137,110,119,156,106,121
133,156,139,118,135,138
value 121

134,123,132,134,124,137,107
135,131,140,136,120,145,128
113,143,140,124,123,131,116
value 128

130,127,132,151,142
127,137,130,106,118
value 142

124,129,123,119,139,98
131,112,135,123,118,127
value 98

124,126,114,115,135,129
136,103,119,115,134,133
value 129

152,113,111,146
157,112,111,148
value 146

138,123,128,99,109,112
127,132,133,127,116,130
value 112
---
[[145 133 118 138 130]
 [116 120 131 124 117]
 [101 108 147 116 115]] → 101

[[105 107 123 112]
 [102 115 144 102]
 [149 140 149 146]] → 149

[[107  99 135 133 121 113]
 [119  99 136 126 128 105]
 [127 123 129 127 128 124]] → 127

[[127 127 152 103 118 126]
 [128 129 131 125 126 128]
 [127 127 153 104 118 125]] → 127

[[120 137 122 124 127]
 [141 124 130 140 152]
 [122 118 139 118 137]] → 122

[[151 137 124 131 135 148]
 [121 126 118 139 122 114]
 [112 117 144 114 126 124]] → 112

[[121 150 112 142]
 [128 125 127 137]
 [143 136 127 114]] → 143

[[117 100 119 131 127 119 101]
 [102 152 143 101 152 129 132]
 [143  99 111 145 114 122 113]] → 143
---
146	124	128	109	130	120
106	134	128	153	133	140
-> 133

133	126	128	147	113
139	105	125	140	133
-> 140

156	109	156	156	155	109
99	148	98	98	100	147
-> 100

127	114	105	150	156	117
129	143	152	105	99	140
-> 99

135	142	142	134	142	142	142
156	132	132	156	131	132	132
-> 132

103	103	105	103	141
107	107	107	108	134
-> 108

117	149	124	130	129	134	143
138	117	110	115	114	125	138
-> 125

136	132	137	114	146	120	112
146	142	143	109	101	142	124
-> 142

128	129	127	105	129
128	141	126	131	133
-> 131

121	122	128	129	130	123	119
108	106	146	119	140	129	102
-> 129
---
[124 148 154 108 127] -> 154
[107 101 108 110 102 108 104] -> 108
[106 131 138 127 118 133] -> 138
[130 125 143 132 102 131] -> 143
[101 135 141 132 138 148 140] -> 141
[104 121 100 126 131 153] -> 100
[105 117 137 108] -> 137
---
[[122 128 124 132 137 129]
 [155 121 138 122 126 133]
 [122 133 135 128 120 122]]	129

[128 105 130 126 114 137 118]	118

[[104 115 152 126 130]
 [138 137 157 129 129]
 [117 129 129 123 116]]	130

[129 141 149 154]	154

[130 118 139 154 132 120 129]	129

[[118 137 126 124]
 [152 134 101 146]
 [121 111 143 121]]	124

[[131 129 131 106 142 124 131]
 [128 124 145 134 143 135 133]
 [133 127 112 126 126 117 128]]	131
---
array([[132, 139, 117, 153],
       [122, 143, 122, 155]]) | 132, 155

array([123, 130, 129, 152, 112, 120]) | 123, 120

array([[154, 136, 110, 119, 119, 119],
       [141, 133, 116, 144, 105, 113]]) | 154, 113

array([[130, 122, 121, 122],
       [149, 135, 134, 134]]) | 130, 134

array([136, 144, 150, 111, 133]) | 136, 133

array([130, 131, 128, 150, 123]) | 130, 123

array([152, 157, 128, 142]) | 152, 142

array([[128, 129, 153, 132],
       [128, 123, 103, 118]]) | 128, 118
---
117  123  112  142  131  137
105  116  138  118  106  154
Answer: 142

143  153  127  127  121  132 Answer: 143

139  119  154  133 Answer: 139

117  145  128  120  106 Answer: 128

118  123  118  133  155  135
130  128  129  128  131  126
Answer: 135

156  103  157  100 Answer: 156

128  133  153  116  146  133  133 Answer: 146
---
[101  98 131 123 136] ans = 131, 136
[151 130 137 126 130 132 135] ans = 126, 151
[155 109 120 123 140] ans = 120, 155
[138 107 109 119 149] ans = 109, 149
[121 133 108 112 151] ans = 108, 151
[125  99 138 124 104 108 115] ans = 124, 138
[151 120 120 129 108] ans = 120, 151
---
[[129 121 128 119 121 127 125 130]
 [135 125 117 140 129 135 117 125]
 [119 131 138 115 125 126 134 125]
 [130 124 124 123 107 125 100 130]
 [128 130 127 135 123 128 117 128]
 [133 115 121 120 112 122 107 137]] Out: 137

[[132 130 141 132 128 123 127]
 [144 139 134 133 123 134 130]
 [119 122 133 133 128 132 135]
 [114 126 110 117 132 121 116]
 [126 116 117 134 129 150 153]
 [119 124 144 135 126 119 128]
 [122 140 137 132 126 123 119]] Out: 119

[[122 121 130 122 115 135 130 139  99]
 [120 144 121 124 136 125 133 135 147]
 [138 130 132 131 146 121 121 136 139]
 [123 144 135 118 123 140 104 107 123]
 [121 126 128 117 141 144 132 134 129]
 [111 126 139 113 132 129 113 118 122]
 [122 121 144 132 102 108 125 122 122]] Out: 122

[[123 121 135 123 149 147]
 [128 153 134 123 115 127]
 [117 151 121 155 119 135]
 [158 154 126 116 127 116]
 [125 139 137 137 117 129]
 [132 122 129 107 143 131]] Out: 131

[[129 131 122 137 140 142 125 139 132 117 136 133 134]
 [143 126 118 119 130 133 137 113 139 132 137 140 112]
 [120 124 150 133 135 122 158 126 128 122 120 147 135]
 [132 127 129 126 131 145 127 138 148 118 119 119 139]
 [126 127 123 128 144 136 123 144 137 119 137 125 142]
 [122 134 115 133 112 128 136 137 131 127 109 127 120]
 [130 124 134 136 146 138 116 144 129 122 134 123 127]
 [132 133 138 140 137 117 143 118 128 113 130 126 120]
 [131 136 131 120 128 133 131 129 111 129 108 141 149]
 [122 124 126 117 125 125 127 114 142 146 124 139 121]
 [120 141 128 142 133 112 132 122 127 116 134 126 118]] Out: 118
---
[133 127 152 152 157] ==> 152

[[135 133 102 127]
 [124 136 113 122]] ==> 136

[120 132 141 105 114] ==> 141

[[146 123 123 149 136 141 132]
 [111 124 137 153 133 127 126]] ==> 133

[135 129 133 118 105 120] ==> 118

[[156 112 151 101 130]
 [132 145 157 144 131]] ==> 157

[141 151 148 157] ==> 151

[[152 111 121 117 148]
 [139 108 141 119 107]] ==> 141
---
array([ 98, 111, 123, 128, 122, 110, 104]) gives 98, 104

array([[134, 149, 145, 123, 139, 124],
       [128, 153, 112, 126, 126, 128]]) gives 134, 128

array([152, 134, 123, 130, 112]) gives 152, 112

array([[132, 115, 131, 145, 141, 131, 124],
       [138, 131, 141, 155, 144, 130, 119],
       [136, 130, 113, 136, 142, 116, 113]]) gives 132, 113

array([[133, 124, 150, 110, 131],
       [132, 134, 117, 144, 126]]) gives 133, 126

array([131, 123, 157, 117]) gives 131, 117
---
[107 117 115 102 147] ⇒ 107
[126 144 129 150] ⇒ 126
[119 137 101 110] ⇒ 119
[113 146 100 154] ⇒ 113
[139  98 124 106] ⇒ 139
[123 129 125 148 156 134 113] ⇒ 123
[106 138 108 134 128 128 135] ⇒ 106
[125 114 104 103] ⇒ 125
---
array([109, 135, 150, 116]) -> 150
array([127, 116, 105, 148, 104, 139, 129]) -> 105
array([130, 129, 151, 119, 113]) -> 151
array([156, 112, 114, 110, 134]) -> 114
array([139, 137, 107, 113, 153, 140]) -> 107
array([114, 104, 146, 132]) -> 146
array([111, 141, 110, 150]) -> 110
---
[147 140 130  98 121] → 121, 147

[134 138 111 139  99 116 135] → 135, 134

[[109 136 105 114 145 110]
 [114 129 118 122 143 120]
 [140 116 123 121 132 124]] → 110, 140

[129 110 108 121 115 155 131] → 131, 129

[[113 134 133 144]
 [150 117 125 118]
 [111 147 135 146]] → 144, 111

[[137 133 142 101 117 112 109]
 [114 124 101 138 110 123 105]
 [149 113 103 153 123 107 136]] → 109, 149

[148 130 117 125 104 116] → 116, 148

[[131 127 129 132 129 127]
 [131 126 131 132 129 130]
 [145 111 156 146 135 137]] → 127, 145
---
[[145 106 132 129 120 134]
 [145 126 133 141 116 134]
 [146 119 135 112 112 117]] → 126

[[129 155 125 138 106 113]
 [125 140 127 145 134 157]] → 155

[[114 129 129 133 106 117 121]
 [129 115 132 108 143 128 105]] → 129

[[128 130 128 130 128 128 128]
 [145 136 133 134 113 104 113]] → 130

[[130 125 127 128 126 127]
 [120 134 128 130 130 133]
 [153 148 154 116 105 129]] → 134

[[126 146 147 119 109]
 [ 99 138 131 152 139]] → 146

[[129 129 111 124 128 126]
 [130 126 128 129 128 115]
 [127 112 131 120 127 105]] → 126

[[114 148 106 140 100 133 111]
 [114 123 148 128 106 131 140]
 [114 117 132 148 142 111 107]] → 123

[[129 114 128 129 129 127 116]
 [127 152 126 127 128 126 130]
 [128 104 127 128 128 126 130]] → 152

[[112 123 143 127]
 [137 131 104 128]] → 123
---
[[138 128 114 120 121 122 126]
 [134 128 117 120 119 127 128]
 [116 126 111 145 114 103 124]] ans = 121

[108 141 114 100 120] ans = 114

[112 123 124 155 139 124] ans = 155

[[132 142 157 129 128]
 [131 142 138 127 128]
 [132 142 144 130 128]] ans = 157

[[127 129 129 126 131 112]
 [124 130 126 131 133 102]
 [131 128 119 139 121 144]] ans = 126

[[127 119 128 112 114 129 126]
 [128 119 140 133 100 128 128]
 [128 113 132 131 133 128 128]] ans = 114

[107 122 124 138 104] ans = 124

[150 148 135 156 146 133 140] ans = 146
---
Input: [130 105 123 142 123]
Output: 123, 130

Input: [138 154 151 157]
Output: 157, 138

Input: [115 144 130 123 105]
Output: 105, 115

Input:
[[128 128 128 129 127]
 [135 106 117 153 150]]
Output: 127, 135

Input:
[[123 147 123 125 126]
 [145 110 103 143 131]
 [125 121 116 130 124]]
Output: 126, 125

Input: [130 132 123 152]
Output: 152, 130

Input: [131 105 109 156 141 130]
Output: 130, 131

Input: [116 153 154 135 128 121 145]
Output: 145, 116

Input: [110 110 106 130 126 128]
Output: 128, 110
